In the rows, zero is written as 128.
Facts:
skupa(k862, k22); skupa(k733, k833); skupa(k833, k15)
skupa(k99, k735); skupa(k79, k807); skupa(k717, k93)
skupa(k101, k760); skupa(k101, k202); skupa(k875, k284)
skupa(k471, k717); skupa(k471, k93); skupa(k15, k803)
skupa(k630, k764); skupa(k288, k44); skupa(k636, k323)
skupa(k636, k287); skupa(k397, k805); skupa(k503, k453)
skupa(k970, k69); skupa(k136, k773); skupa(k579, k917)
skupa(k666, k166); skupa(k666, k175); skupa(k729, k571)
skupa(k8, k985); skupa(k230, k44); skupa(k93, k717)
skupa(k716, k203); skupa(k496, k136); skupa(k496, k773)
skupa(k675, k230); skupa(k675, k44); skupa(k624, k332)
skupa(k855, k880); skupa(k803, k733); skupa(k267, k8)
skupa(k267, k807); skupa(k449, k555); skupa(k745, k461)
skupa(k805, k453); skupa(k976, k659); gridunus(k518, k986)
gridunus(k850, k518); gridunus(k862, k961); gridunus(k880, k89)
gridunus(k733, k802); gridunus(k614, k460); gridunus(k251, k961)
gridunus(k833, k802); gridunus(k905, k43); gridunus(k468, k135)
gridunus(k99, k950); gridunus(k318, k615); gridunus(k809, k249)
gridunus(k517, k223); gridunus(k950, k615); gridunus(k284, k986)
gridunus(k917, k352); gridunus(k79, k223); gridunus(k793, k336)
gridunus(k717, k233); gridunus(k271, k614); gridunus(k578, k802)
gridunus(k101, k965); gridunus(k875, k986); gridunus(k465, k249)
gridunus(k616, k460); gridunus(k453, k85); gridunus(k285, k135)
gridunus(k942, k249); gridunus(k411, k251); gridunus(k471, k233)
gridunus(k43, k961); gridunus(k760, k965); gridunus(k985, k223)
gridunus(k360, k578); gridunus(k370, k352); gridunus(k203, k251)
gridunus(k233, k615); gridunus(k547, k258); gridunus(k15, k802)
gridunus(k866, k223); gridunus(k515, k442); gridunus(k856, k455)
gridunus(k773, k517); gridunus(k630, k518); gridunus(k442, k986)
gridunus(k323, k135); gridunus(k24, k957); gridunus(k727, k992)
gridunus(k352, k986); gridunus(k287, k135); gridunus(k455, k802)
gridunus(k288, k942); gridunus(k555, k468); gridunus(k390, k992)
gridunus(k659, k392); gridunus(k965, k223); gridunus(k636, k135)
gridunus(k74, k961); gridunus(k735, k950); gridunus(k397, k85)
gridunus(k503, k85); gridunus(k89, k223); gridunus(k970, k578)
gridunus(k42, k961); gridunus(k136, k517); gridunus(k764, k518)
gridunus(k44, k942); gridunus(k579, k352); gridunus(k666, k460)
gridunus(k702, k42); gridunus(k554, k390); gridunus(k729, k251)
gridunus(k847, k392); gridunus(k258, k802); gridunus(k8, k223)
gridunus(k199, k258); gridunus(k230, k942); gridunus(k93, k233)
gridunus(k716, k251); gridunus(k496, k517); gridunus(k202, k965)
gridunus(k675, k942); gridunus(k313, k42); gridunus(k85, k986)
gridunus(k324, k285); gridunus(k624, k465); gridunus(k957, k223)
gridunus(k332, k465); gridunus(k855, k89); gridunus(k461, k285)
gridunus(k571, k251); gridunus(k803, k802); gridunus(k196, k950)
gridunus(k310, k965); gridunus(k378, k802); gridunus(k166, k460)
gridunus(k267, k223); gridunus(k241, k465); gridunus(k449, k468)
gridunus(k958, k793); gridunus(k392, k336); gridunus(k22, k961)
gridunus(k807, k223); gridunus(k745, k285); gridunus(k635, k336)
gridunus(k175, k460); gridunus(k805, k85); gridunus(k687, k802)
gridunus(k117, k460); gridunus(k69, k578); gridunus(k172, k986)
gridunus(k976, k392); gridunus(k282, k616)

Known rows:
k917: [109  93 118 140 111 122 121 156 126 210 124 159 142 103 116 103 158 139
 138 169 113 123 104 169 146 137 144]
k43: [116 166 111 116 160 118 123  85 174  72 170  13  89 151 163  90  86 147
 101 169 152 177 119 133 128  71 129]
k659: [158  90 121 116 118 104 132 124 115  78 129 109 138 159 129 109  87 154
 124 129 124 107 108 154 124 131 103]
k745: [106 130 109 126 132 106 124 145 128 207 144 145 136 122 130 141 122 126
 160 164 119 124 114 162 139 140 141]
k856: [125 115 120 130 113 106 132 132 101 177 127 111 119 143 111 181 114 127
 137 146 111 125  97 164 133 123 105]
k729: [ 86 126 105 110 155  75 129 123 145 199 160  80 134 129 129 116  99 133
 164 170 119 125 125 177 129 143 160]
k803: [158 150 138 156 149 117  96 155 104 210 164 138 145 187 112 188 148 122
 167 157 113 165 127 155 142 136 124]
k807: [140 126 104 117 124 114 114 193 120 122  93 176 124 105 161 132 106 110
 167 136 108 131  94 143 101 142 177]
k203: [149  89 115 102 141  70 136 101 132  72 149  44 136 165 128  97  86 157
 131 139 123 109 123 175 109 140 114]
k675: [104 102 134  95 144 126 136  92  89  94 159 160  97 173 150 155 108 139
 151 163 187 109 118 152 149 140 100]
k764: [143  94 135 134 111 121 121 153 109 180 102 151 141  98 102  98 155 120
 158 152 110 123  98 168 138 140 173]
k503: [149 124  98 152 124 123 131 170 101 228 147 142 135  99 131  96 178 143
 152 163 117 113 109 148 147 144 116]
k332: [ 97 111 109 123 117 101 125 146 135 201 133 141 132 121 126 136 112 126
 149 167 111 126 111 175 134 139 142]
k465: [128 174 115 143 113 126 103  89 182 148 150  38 108 115 152  92 101 111
 118 163 126 184 115 135 140  76 151]
k282: [110  98 114 120 126 108 132 142 113 142 125 106 123 130 129 142 111 141
 137 161 116 121 103 165 132 135 130]
k44: [ 81 120 134  94 107 124 131  97 105 150 132 175 102 146 138 139 108 107
 166 170 151 120 124 181 149 142 137]
k635: [131 115 123 118 113 104 121 142 116 167 106 132 132 107 108 121 111 111
 164 146 107 130 103 172 116 141 172]
k571: [108 111 115 103 133  70 127 121 133 150 124  63 132 112 108 103  92 113
 168 159 108 130 119 186 100 144 177]
k957: [150 159  98 126 137 128 136 139 156  63  89  22  78 120 170 113 112 152
 130 134 194 186  92 112 110  58 163]
k74: [ 98  83 104 101 154 103 139 125 111  86  95  16  96 131 134 166 110 165
 158 162 175 147 115 188 103 131 151]


The same objects again, as new rows of numbers:
Known rows:
k850: [118 141 148 120 124 129 103 131 160 114 118 133 127 155 130 111 147 120
 127 129 128 133 143 141 135 127 109 144 126 131 134 118 129  95 136 128
 148 136 126 128 130 137 125 152]
k716: [110 119 128 120 127 140 119 121 155 159  91 116 120 111 139 115 134 156
 146 118 108 133 116 132 135 121 100 138 138 128 132 101 117 124 136 134
 131 152 123 118 135 156 136  93]
k635: [114 126 140 119 131 124 123 121 162 139 110 129 119 146 133 113 126 126
 132 123 122 134 135 125 128 130 110 126 128 141 132 122 124 111 136 129
 140 139 131 128 131 129 123 111]
k42: [108 149 135 140 124 171 139 133  25 150 106 106 114  56 142 138 131 151
 113 126 113 128 117 121 156 128 139 135 141 132 124 110 131 162 108 131
 111 143 126 108 147 155 136  91]
k22: [116 118 132 122 131 131 115 118 143 175  91 124 125 128 140 119 130 166
 140 125 114 131 117 140 142 133 107 131 137 133 136 108 118 132 135 133
 141 139 134 124 128 151 126 111]
k99: [102 121 139 119 129 127 126 115 179 144 109 128 114 141 125 111 125 106
 118 121 118 138 135 115 116 130  98 126 130 149 120 109 127 107 128 142
 146 137 124 129 144 112 116 100]
k976: [111 126 139 118 130 127 125 121 171 127 113 125 117 140 132 111 127 119
 132 119 119 135 138 120 123 125 106 128 128 142 129 121 124 105 138 131
 135 145 125 124 135 128 127 100]
k397: [119 123 142 113 112 112 140 141 148  53 148 138 111  84 134 104 151 108
 119 117 127 134 104 139 119 126 113 136 131 123 128 100 115  94 130 121
 160 147 118 137 124 132 115 178]
k460: [108 157 145 138 127 157 145 131  44 120 131 117 109  92 133 134 123 107
  98 127 126 131 140 106 143 134 145 122 129 149 120 131 138 140 111 127
 116 134 128 116 148 123 126  99]
k249: [121 166 138 141 131 131 181 130  34  77 104 124  98 126 131 138 126 119
  87 126 118 122 147 104 161 139 148 125 118 141 109 153 137 135 127 122
 107 156 129 111 135 127 135  81]
k807: [121 117 160 113 127  99 133 157 209 177  94 142 135 133 126 111 119 146
 159 128 125 126 125 129 144 136 144 126 122 119 143 146 120 132 110 130
 132 116 141 130 160 122 110  88]
k970: [101 101 135 120 129 128 147 124 161 109 124 126 112 157 143  97 121 126
 157 138 116 133 151 115 112 135 108 147 124 141 139 122 133 111 138 128
 112 143 127 131 131 140 130 129]
k449: [118 131 139 114 132 135 106 124 170 133 134 119 124 131 139 114 122 112
 145 110 128 139 139 119 121 113 109 112 133 149 141 127 118  99 145 118
 127 143 126 122 133 131 129  98]
k241: [124 131 134 121 134 103 150 119 157 110  92 134 111 174 130 117 128 133
 124 122 115 127 140 121 140 135 112 127 121 138 122 138 123 108 148 126
 133 156 132 123 122 130 127  95]
k847: [114 124 140 119 131 123 124 121 163 139 111 128 120 148 132 114 126 125
 132 123 122 134 135 124 127 131 110 125 129 143 131 123 124 111 137 129
 140 139 131 128 132 128 121 110]
k230: [126 125 121 120 133 119 127 131 132  99  58 111 111 231 119 112 126  97
 132 123 101 127 115 105 148 144 102 131 122 132 117 165 122 112 147 118
 170 156 137 144 124 134 127 110]
k166: [116 118 147 115 129 125 111 120 140 148 109 137 119 166 135 117 124 148
 131 118 128 138 144 135 133 153 111 121 136 152 132 126 125 108 133 133
 149 138 136 127 129 136 124 104]
k288: [123 127 118 119 131 122 132 134 140  88  61 108 108 223 118 109 128  91
 134 119  99 128 118 100 144 137 100 134 121 131 115 163 122 106 148 119
 164 163 131 140 128 133 131 101]
k465: [123 166 137 141 132 127 185 128  35  72 101 125  97 132 130 139 127 119
  86 126 117 121 147 103 163 140 148 125 117 141 107 156 137 135 129 121
 106 159 129 110 133 127 135  77]
k43: [107 151 135 140 123 171 138 132  24 149 109 106 113  58 141 138 131 149
 112 127 114 128 118 120 155 129 141 134 140 133 124 112 131 161 109 130
 111 142 126 109 147 153 136  92]

Rows:
No name comes twice in this set of rows, the named rows included.
[117 124 140 120 134 122 119 118 156 150 108 132 121 151 134 117 124 135
 128 127 123 134 134 130 132 136 112 122 129 145 133 124 124 116 137 130
 145 133 135 129 128 128 119 117]  k659
[119 132 139 113 132 136 100 124 170 134 136 118 126 131 140 114 121 111
 145 109 129 140 140 119 121 111 109 110 134 150 142 127 117 100 146 116
 126 143 126 122 133 131 128  97]  k745
[108 121 144 111 124 133 118 124 158 120 114 128 113 152 132 110 128 129
 137 109 123 140 148 121 122 137 103 129 135 149 127 122 125  93 134 134
 136 154 123 121 137 136 136  84]  k666
[113 122 157 110 122 107 140 160 227 146 100 134 128 118 123 105 123 127
 164 119 120 128 128 115 131 120 136 134 120 117 137 141 121 117 113 132
 121 132 127 123 167 122 124  68]  k79
[107 119 140 120 131 124 124 116 169 153 107 131 117 148 126 113 124 115
 119 124 121 137 133 121 122 136 104 124 131 147 123 113 126 113 129 139
 150 133 130 131 139 115 112 109]  k318
[126 167 136 142 133 122 191 127  35  65  96 127  96 140 129 140 127 119
  83 125 117 120 149 102 166 142 148 124 116 140 104 160 136 134 132 120
 104 163 130 109 131 127 135  73]  k942
[108 146 130 140 123 176 136 132  19 166  97 103 115  45 144 140 134 165
 117 125 109 127 108 126 161 127 135 137 146 127 124 101 127 170 108 132
 109 146 126 107 147 164 139  86]  k251
[ 99 124 138 117 127 137 124 114 190 132 109 127 111 136 123 109 130 105
 116 117 117 141 141 106 112 130  94 128 128 151 121 107 129  97 126 143
 141 143 120 121 147 115 123  88]  k471
[123 120 143 114 114 107 139 139 141  60 149 142 111  84 135 107 149 116
 116 120 129 133  98 145 122 133 117 132 132 123 130 101 114 101 130 120
 167 142 124 140 120 132 109 187]  k805
[106 119 140 120 130 124 125 114 173 156 107 130 117 147 125 113 124 112
 116 125 121 137 132 120 120 137 103 123 131 149 121 111 126 114 126 141
 152 132 130 132 141 112 108 110]  k196

The same objects again, as new rows of numbers:
Known rows:
k360: [ 86  68 115  65 100 142 121 140 151 130 147 138 123 125 124  84  95 166
 127  53 127 143 152 106 113 115 150  62]
k251: [ 64  53  86  67  97 140  95 154 132 102 142 132 136 126 128 103 114 158
 124 156 152 193 140 109 118 122 174 134]
k957: [ 80  74 145  75  55 101 120 118 160 126 148 133 131 146 110 108 148 159
 135 134 165 143 152 137 104 110 152 119]
k258: [ 84  64 102  49  91 136 114 134 140 129 142 139 133 138 112 105 106 161
 136  84 133 148 166 114  93 102 160  68]
k805: [113 104 184  73  96 128  93 136 141 114 179 135 154 119 121  97  69 114
 107  92 131 174 149 118 108 114 204 142]
k986: [ 95  92 141  50  84 137 100 126 137 121 161 143 150 147 105 116  99 146
 112 125 137 155 154 117 105  99 202 125]
k729: [ 61  51  97  91 100 148  98 168 139 100 142 128 126 114 142  81 109 159
 116 137 141 192 125 101 145 140 167 146]
k687: [ 84  65 103  50  89 135 113 134 139 128 143 139 134 138 111 107 108 160
 133  90 136 149 167 115  93 101 162  73]
k310: [ 81  79 170  99  54  98 129 119 179 126 153 128 121 135 122  88 149 164
 128 112 166 138 134 135 127 129 139 125]
k624: [103  78 113  93  85 104  80 148 147 158 159 112 122 151 115 122 100 150
  66  98 134 138 138 118 141  94 133 146]
k807: [ 85  80 168  86  53 118 113 115 169 142 142 127 129 122 127  97 123 184
 116 103 201 146 135 125 128 122 146 123]
k496: [100  87 153 105  54 108 126 133 191 153 157 129 123 136 138  85 157 152
 141 115 155 134 157 136 141 142 151 124]
k460: [ 85  73 112  62  73 124 102 133 137 127 151 137 141 136 103 114 120 156
 119 130 151 153 165 116 104  88 172 116]
k332: [103  86 111  89  94  97  78 136 154 157 164 117 126 151 113 124  90 154
  60 103 150 143 132 116 136  89 130 136]
k666: [ 73  78 124  86  79 129 117 129 124 130 147 135 133 128 120  83 113 154
 112 113 131 138 151 112 138 105 163 135]
k43: [ 68  57  92  65  92 137  96 149 132 107 143 133 138 130 123 107 115 158
 123 151 152 184 146 110 115 115 173 131]
k802: [ 85  67 105  52  87 134 111 133 140 128 145 139 134 137 110 107 110 160
 130  95 138 149 165 115  97  99 164  80]
k230: [118  78 108  85  75 115  77 128 158 162 190 107 129 144 109 122 107 155
  59  99 134 138 125  98 119 108 113 151]
k965: [ 79  74 150  77  53  99 122 117 164 125 147 133 130 146 111 108 151 160
 137 133 166 142 150 140 106 113 150 120]
k285: [ 95  83 103  57  32 133 102 137 138 112 143 155 147  89 119 113 126 158
 103 126 150 141 173 133 119  75 172 121]

Rows:
No name comes twice in this set of rows, the named rows included.
[ 71  75 171 102  50  99 134 121 165 124 145 129 116 140 122  85 152 160
 132 112 152 129 133 138 133 130 139 134]  k101
[ 87  75 124  85  70 130 106 146 143 130 153 134 132 123 113  95 119 157
 109 109 140 146 157 109 129  97 167 126]  k976
[ 84  78 167  88  53 118 114 118 167 142 143 127 128 123 127  96 126 181
 116 103 195 145 136 126 128 123 146 124]  k985
[ 94  75 106  68  81 110  87 136 139 145 154 124 137 152 104 129 110 152
  93 123 148 148 156 122 111  85 153 128]  k249
[ 84  74 168  90  47 122 115 124 164 142 140 125 126 123 128  95 132 179
 120 100 190 142 139 127 131 126 148 129]  k8
[104  83 113  91  90 101  80 143 151 158 162 114 125 151 114 121  95 151
  63 100 143 140 136 118 137  92 131 142]  k241
[ 99  76 101  70  84 102  79 136 139 153 155 118 134 159 103 138 105 150
  80 122 147 144 153 124 114  82 143 134]  k465
[ 70  61 109  88  91 142 101 160 142 110 146 130 127 118 133  86 112 158
 113 125 141 176 135 106 139 127 166 138]  k862
[ 71  69 106  84  99 136 100 147 149 109 152 135 132 117 130  87 101 164
 109 131 155 182 128 103 135 120 164 129]  k22
[ 85  64 114  69  95 145 122 147 147 132 144 136 120 126 124  83  99 163
 130  50 119 141 155 107 116 118 152  66]  k970
[ 87  72 113  65 104 137 120 134 155 129 149 141 125 124 122  85  89 167
 125  55 133 146 149 105 111 113 149  57]  k69
[ 79  77 166 100  52 102 127 127 173 127 150 128 119 135 122  88 150 161
 130 110 156 136 138 135 129 128 142 129]  k855
[ 94  82 104  58  36 132 102 136 139 113 144 154 146  94 117 113 126 158
 105 126 150 142 172 132 117  76 172 120]  k468
[ 71  59  96  66  88 135  98 147 134 111 145 133 138 130 119 107 116 157
 122 146 152 179 149 112 113 110 172 128]  k961

